a =
[[-252.4  116.3  -13.4  123.1  184.6   28.7  -38.6   29.7   46.0   72.6]
 [-249.1   97.0   -7.3  121.5  122.0  -36.4  -58.4   39.6    9.1   81.5]
 [-270.2  117.5  -44.0  117.7  123.3   53.9  -40.4   18.0   39.5   84.1]
 [-245.4  122.7   19.8  111.4  145.2  -28.7  -67.7   57.3   18.4   76.0]
 [-231.1  115.4  -21.4   82.6  144.1  -42.2  -51.4   56.0  109.3   22.5]
 [-238.8  117.2   21.4  124.3  115.2   -9.0  -61.5   66.0   75.6   62.1]
 [-262.2  137.2   -4.7  132.7  190.9   -3.3  -74.4   43.6   29.3   62.4]
 [-207.1  109.3  -50.8  120.4  151.4  -13.6  -81.7   37.1   33.5   31.7]]
The entry just left of -28.7 is 145.2
Which number is the bottom entry of the column that holds the largest entry? 151.4
Which number is the entry directly above 31.7? 62.4
Which number is the entry in the bottom-right corner? 31.7
Which number is the 4th entry from the end, reading row by row? -81.7
The entry directly above the smallest entry: -249.1
Which number is the entry just right of 43.6? 29.3
Which number is the entry in the top-left corner? -252.4
The largest entry in the first column -> -207.1
Which number is the top-right entry? 72.6
Which number is the 2nd entry on the diagonal from the top-right corner? 9.1
Which number is the entry directly above -58.4? -38.6
The entry just left of the largest entry is 132.7
Which number is the entry just right of 97.0? -7.3
The entry just left of -58.4: -36.4
The 4th entry, reading row by row -> 123.1
The entry just left of 117.7: -44.0
Which number is the entry directly below 122.0? 123.3
The smallest entry in the last column: 22.5
The top entry of the column that holds the largest entry -> 184.6
The entry just right of 122.7: 19.8
The 2nd-last entry, reading row by row is 33.5
Which number is the entry just left of 72.6? 46.0
Which number is the second entry on the main diagonal? 97.0
Which number is the entry just left of -44.0? 117.5
The entry just right of the largest entry: -3.3
Which number is the entry directly below 117.7? 111.4
Which number is the last entry of the smallest entry's row? 84.1
The third entry on the diagonal from the top-right corner is 18.0
Which number is the entry directly above -74.4? -61.5

arr =
[[-2.42  0.12 -2.34 -1.28 -1.13 -1.47 -4.20 -1.46  0.57 -3.22 -0.28  1.15
   1.69 -2.08]
 [ 1.44 -2.08 -2.38 -3.34 -0.15 -2.01  1.24 -3.02 -0.11 -2.59  4.17  0.65
  -1.77 -1.49]
 [ 1.64 -0.46 -0.56  1.03  1.96 -0.42 -2.20  3.08  6.66 -2.51 -0.29 -0.16
   1.40 -2.59]
 [ 2.31 -0.54 -0.89  0.58  0.50  3.00  2.49 -0.06  0.15 -0.31 -0.46  1.34
   0.66  0.89]
 [ 2.69 -2.40  2.19 -1.58 -2.81 -1.99  1.62  1.30 -1.82 -2.09 -1.06 -4.44
   2.64 -0.71]
 [-0.68  1.16 -1.71 -2.06  1.45 -0.10  2.61 -0.27 -5.01  2.82  1.61 -0.73
  -3.05  2.02]
 [ 3.44  2.50  0.68  2.15 -0.47  1.74  0.70 -4.42 -3.69  1.65 -1.71 -3.37
   1.85 -1.92]
 [-4.76  0.67 -2.04  2.04 -0.04 -2.26 -1.96  1.89  2.84 -0.77  1.38  4.45
   1.58 -0.50]
 [ 1.20  3.17 -2.63 -1.31  1.72 -0.37 -0.07 -2.44  0.34 -2.18 -0.75  1.88
  -3.09 -3.36]
 [-0.52 -4.97  0.88  2.71 -1.42 -0.90  0.69 -3.49 -2.90  0.33  0.86 -0.72
  -2.08 -2.39]
 [ 0.37  0.27 -0.02  0.79  0.99 -0.04 -4.64 -0.71 -3.14  0.39 -2.36 -0.42
   0.70 -0.52]
 [ 0.34  1.80  1.37  1.99  4.60 -1.07  0.15  1.19  1.28 -1.22 -2.51  0.36
  -2.76  0.57]
 [-0.02  1.42 -1.93 -1.35 -2.44 -3.14 -4.14  3.84 -1.27  0.68  2.03  3.97
   3.84 -0.49]]
The entry just right of the smallest entry: 2.82
The entry just left of the largest entry is 3.08
What is the entry just right of -0.06? 0.15
What is the entry just left of -0.77? 2.84
What is the maximum? 6.66
The smallest entry is -5.01
The entry just right of -4.42 is -3.69

M =
array([[145,  45, 712, 813],
       [489, 600, 626, 607],
       [737, 580,  90,  85],
       [972, 694, 325, 302]])
Indices start at 1.
The entry in row 1 and column 1?
A: 145
The bottom entry of the column that holds the smallest entry -> 694
The entry in row 3 and column 1 is 737
The entry in row 1 and column 2?
A: 45
The entry in the bottom-left corner?
A: 972
The top-right entry is 813
The entry directly below 45 -> 600
The entry directly below 813 is 607
The entry at row 2, column 1?
A: 489

Read these off the row that follows.
1) The entry just right of -4.40?
2) The first entry from the left?
3) The second entry from the left?
[-4.87  3.47 -4.40 -6.96]
1) -6.96
2) -4.87
3) 3.47

[[ -2   3  12 -13  -9 -33 -15 -10 -10  -1]
 [-15  -2 -17  20 -29 -15   0   8 -17 -12]
 [ 27   9 -24 -10  -3  16  -5  14 -30   8]
 [ -2 -12   4 -29   0  18   6  23  -9  25]
 [ 15   3   7 -18  23  -4 -16 -31   3  -7]
 [  2 -17  17  -6 -15 -11   2 -18 -24   2]
 [  0 -25   6 -17 -14   5   0  -9  -6   3]
 [-18  -7  21  -3  -2 -16   8  -7 -10   5]
 [ 17 -10   7 -24  -9   3  -4  -1 -24  14]]
Counting starts at 1.
The entry at row 1, column 2: 3
What is the entry in the top-left corner? -2
The entry at row 3, column 1 is 27
What is the entry in row 1 and column 3? 12
The entry at row 3, column 2: 9
What is the entry just right of 12? -13
The entry in the top-right corner: -1
The bottom-right entry -> 14
The bottom entry of the column that holds the largest entry: 17
What is the top entry of the column that holds the smallest entry? -33
What is the bottom entry of the column that holds the smallest entry? 3
What is the entry directly above the largest entry? -15
The entry just right of the smallest entry is -15
The entry directly below -30: -9
The entry directly above 15 is -2
The entry at row 2, column 3 -> -17
The entry directly above 18 is 16
The entry directly below -11: 5
The entry directly above 25 -> 8
